Below is a small trained network, with its code and all its weights. Each question gives an input and a class and asks what happens when units are switched off, that is, made to give their printed mean instead of their output.

import numpy as np


def w(rows, s, z=0):
    codes = np.array(rows[::2]) - 128.0
    scale = np.full(codes.shape[1], s)
    scale[-1] = z or s
    return codes * scale


def norm(h):
    return h / np.sqrt((h * h).mean(-1, keepdims=True) + 1e-5)


def f(y):
    return y / 2 * (1 + np.tanh(0.7978845608 * (y + 0.044715 * y**3)))


def log_softmax(a):
    a = a - a.max(-1, keepdims=True)
    return a - np.log(np.exp(a).sum(-1, keepdims=True))


def net(x, mask):
    res = np.array(x, float).reshape(1, 8) / 4 @ E
    u = 0
    for l in range(4):
        y = f(norm(res) @ A[l][:, :-1].T + A[l][:, -1])
        res = res + np.where(mask[u : u + 10], y, B[l][:, -1]) @ B[l][:, :-1]
        u += 10
    return log_softmax(norm(res)[-1] @ U[:, :-1].T + U[:, -1])


A, B = {}, {}
E = w([
[102,66,97,214,234,240,54,110],'x0',
[126,101,143,68,83,156,64,171],'x1',
[221,49,16,67,121,134,151,111],'x2',
[227,114,191,189,255,120,103,179],'x3',
[100,164,141,161,108,134,170,86],'x4',
[137,160,156,31,177,143,161,163],'x5',
[55,96,65,159,126,72,54,156],'x6',
[48,140,63,106,177,181,169,86],'x7',
],0.0061)
A[0] = w([
[128,91,105,159,189,217,50,137,5],'L0N0',
[62,136,106,108,45,147,96,125,20],'L0N1',
[147,97,32,117,135,97,100,139,67],'L0N2',
[160,141,91,194,98,170,191,90,17],'L0N3',
[53,146,120,216,171,98,111,142,3],'L0N4',
[156,79,12,114,122,104,88,156,58],'L0N5',
[144,66,3,99,107,97,113,133,41],'L0N6',
[150,137,95,171,113,151,185,107,34],'L0N7',
[79,150,66,70,127,197,176,130,38],'L0N8',
[66,140,58,50,148,154,184,114,19],'L0N9',
],0.012,0.0059)
B[0] = w([
[159,69,123,101,174,242,98,227,254],'L0N0',
[104,75,80,93,50,105,119,185,195],'L0N1',
[194,107,105,124,109,112,43,41,197],'L0N2',
[155,51,107,159,118,147,254,136,163],'L0N3',
[99,195,127,185,189,6,134,118,187],'L0N4',
[234,141,97,155,102,115,73,14,230],'L0N5',
[222,135,69,111,107,43,73,59,235],'L0N6',
[146,95,196,148,100,147,168,82,142],'L0N7',
[79,159,94,47,197,151,177,120,205],'L0N8',
[81,191,84,55,188,182,193,58,210],'L0N9',
],0.015,0.0053)
A[1] = w([
[148,112,116,213,149,200,134,118,82],'L1N0',
[89,142,120,214,144,120,159,135,42],'L1N1',
[64,162,135,224,174,108,88,110,24],'L1N2',
[103,103,138,199,115,156,150,99,74],'L1N3',
[123,68,139,166,196,245,48,154,55],'L1N4',
[82,123,150,170,154,96,112,109,16],'L1N5',
[97,88,159,184,82,167,163,87,51],'L1N6',
[68,147,112,182,127,188,113,113,59],'L1N7',
[77,135,151,179,153,102,105,102,47],'L1N8',
[28,107,116,141,3,147,68,141,2],'L1N9',
],0.015,0.0027)
B[1] = w([
[129,102,102,172,103,184,136,164,183],'L1N0',
[103,81,156,155,150,103,107,93,152],'L1N1',
[99,111,150,153,198,45,68,116,169],'L1N2',
[151,107,122,157,162,142,182,126,136],'L1N3',
[120,239,141,197,117,249,90,182,254],'L1N4',
[87,114,147,135,147,81,98,109,138],'L1N5',
[152,45,104,131,167,134,195,116,140],'L1N6',
[182,165,100,107,147,112,126,55,140],'L1N7',
[99,116,123,122,190,80,89,130,143],'L1N8',
[90,131,50,157,35,64,155,229,177],'L1N9',
],0.018,0.0099)
A[2] = w([
[99,81,208,104,82,163,101,105,86],'L2N0',
[87,129,194,119,94,144,150,120,53],'L2N1',
[106,98,162,103,97,172,109,122,37],'L2N2',
[161,111,216,109,125,123,136,191,106],'L2N3',
[52,135,131,73,133,151,149,89,71],'L2N4',
[88,94,163,66,64,140,130,69,83],'L2N5',
[184,189,253,65,120,102,158,210,158],'L2N6',
[132,101,130,81,134,167,95,158,65],'L2N7',
[11,131,107,28,144,153,169,101,5],'L2N8',
[93,108,152,107,69,184,144,81,40],'L2N9',
],0.012,0.003)
B[2] = w([
[139,127,116,136,118,159,164,126,105],'L2N0',
[137,78,99,97,137,147,103,136,120],'L2N1',
[145,130,101,158,146,125,130,132,110],'L2N2',
[147,135,156,89,168,123,178,168,179],'L2N3',
[100,164,115,127,135,139,158,119,182],'L2N4',
[80,149,159,183,131,136,105,105,153],'L2N5',
[191,124,228,67,141,109,111,172,255],'L2N6',
[149,254,173,223,87,85,153,69,142],'L2N7',
[45,196,100,85,172,129,205,105,245],'L2N8',
[51,84,121,131,170,86,91,106,132],'L2N9',
],0.013,0.0045)
A[3] = w([
[14,123,206,142,98,228,108,70,24],'L3N0',
[38,68,202,84,72,165,114,76,46],'L3N1',
[152,51,66,106,212,134,52,76,55],'L3N2',
[29,100,182,75,73,223,124,60,1],'L3N3',
[24,117,211,117,59,192,133,85,54],'L3N4',
[70,40,128,81,109,165,38,98,59],'L3N5',
[77,88,164,97,94,180,104,93,64],'L3N6',
[21,110,197,137,96,151,117,42,31],'L3N7',
[52,43,223,153,61,188,163,57,32],'L3N8',
[60,3,131,62,112,197,51,109,27],'L3N9',
],0.011,0.003)
B[3] = w([
[121,142,60,112,89,185,110,134,188],'L3N0',
[202,161,37,169,177,122,144,161,109],'L3N1',
[92,108,232,124,8,88,80,84,253],'L3N2',
[81,183,116,148,114,79,90,57,155],'L3N3',
[174,157,47,182,153,138,125,105,138],'L3N4',
[205,167,112,172,163,73,189,117,120],'L3N5',
[179,158,17,152,208,60,140,182,102],'L3N6',
[119,76,33,74,212,125,51,143,133],'L3N7',
[91,33,174,93,87,187,120,104,130],'L3N8',
[193,206,76,199,146,49,149,114,101],'L3N9',
],0.012,0.0042)
U = w([
[135,179,133,192,146,254,68,191,248],'0',
[140,20,143,164,143,171,229,111,13],'1',
[48,194,69,37,164,143,208,76,116],'2',
[46,103,171,194,206,45,64,125,142],'3',
[224,112,89,104,58,113,56,31,190],'4',
[72,110,77,116,23,71,160,220,50],'5',
[184,132,231,53,142,110,157,203,93],'6',
],0.012,0.0015)

Each question gives the input, the list of numbers given to net, and the class t.
The units are the neurons (one row each of A and B). Each row of codes is followed by its name. A weight is (code - 128) times the scale printed after its matrix; where a second scale follows, it is the last column's (A, B and U).
mask holds one flag per neuron, layer by layer. A switched-off neuron (its flag False) gives its mean, the last column of its row in B, instead of its output. The means were averaged over made-up inputs and are rounded, as every weight is.
A unit's drop is (log p(t) with every unit on - log p(t) with that unit switched off) / (log p(t) with every unit on - log p(t) with every unit switched off).
The circuit of an input: a set's keep is (log p(t) with only the set's units on - log p(t) with every unit switched off) / (log p(t) with every unit on - log p(t) with every unit switched off). Starting from the 12 units with the biggest drops (on a tie, the unit counted first), units are removed one at a time, each time the one whose removal leaves the highest keep (on an exact tie, the one counted first), for as long as the keep stays at least 0.8.
units of the circuit, in order: the units of the circuit, biggest drop first
most important unit: the unit with the biggest drop
top k neurons: the k neurons with the biggest drops, biggest first
top k neurons in layer l: the k neurons of layer l with the biggest drops, biggest first
drop of u: that unit's drop, to one decimal
input [4,-2,-3,4,5,-1,8,-6], class 3: most important unit : L0N4
input [7,-1,-1,-7,2,-3,-5,-4], class 1: units of the circuit, in order : (L0N3 L1N6)
input [-4,8,-1,-7,-3,2,-7,-2], class 5: units of the circuit, in order : (L1N9 L0N1)
input [3,1,-1,3,7,-2,2,4], class 3: top 2 neurons : (L0N4 L1N2)
input [7,-6,3,-5,-5,5,-3,4], class 2: top 2 neurons in layer 0 : (L0N9 L0N8)
input [7,-4,-7,-8,-8,-6,-6,-2], class 3: top 4 neurons in layer 1 : (L1N2 L1N1 L1N8 L1N5)
input [5,-8,3,-6,-8,2,-2,2], class 2: top 3 neurons : (L0N9 L0N8 L2N8)
input [0,3,-6,6,3,8,-1,1], class 6: top 3 neurons : (L0N0 L0N4 L2N6)
input [1,4,-1,-4,-2,6,-7,-4], class 6: top 3 neurons : (L2N6 L0N9 L0N0)
input [6,3,5,-4,-2,8,-1,-3], class 4: top 2 neurons in layer 0 : (L0N6 L0N5)
input [3,8,-8,-6,-3,5,0,6], class 2: top 2 neurons in layer 0 : (L0N8 L0N9)
input [-2,4,0,6,7,-1,-1,-6], class 6: top 2 neurons : (L0N0 L0N4)
input [-4,-7,-1,5,-3,6,4,1], class 6: top 2 neurons : (L0N4 L2N6)
input [7,-7,0,-8,8,-1,6,-4], class 3: units of the circuit, in order : (L0N4)
input [2,4,-7,-8,-3,6,6,-1], class 5: top 2 neurons : (L1N9 L0N1)
input [-2,4,-5,6,0,-1,6,4], class 3: drop of L0N4 : 0.3
input [-4,-8,1,8,-4,2,4,2], class 3: drop of L0N0 : 1.4
input [4,-7,-2,-1,6,-4,-8,-2], class 1: drop of L0N6 : 0.0
input [-8,8,-3,-6,8,-5,-1,4], class 5: drop of L0N1 : 0.2
input [3,5,-7,-5,-4,-7,5,-7], class 5: units of the circuit, in order : (L1N9)
input [-4,-1,-2,-2,-1,-6,5,-1], class 5: top 2 neurons : (L0N1 L1N9)
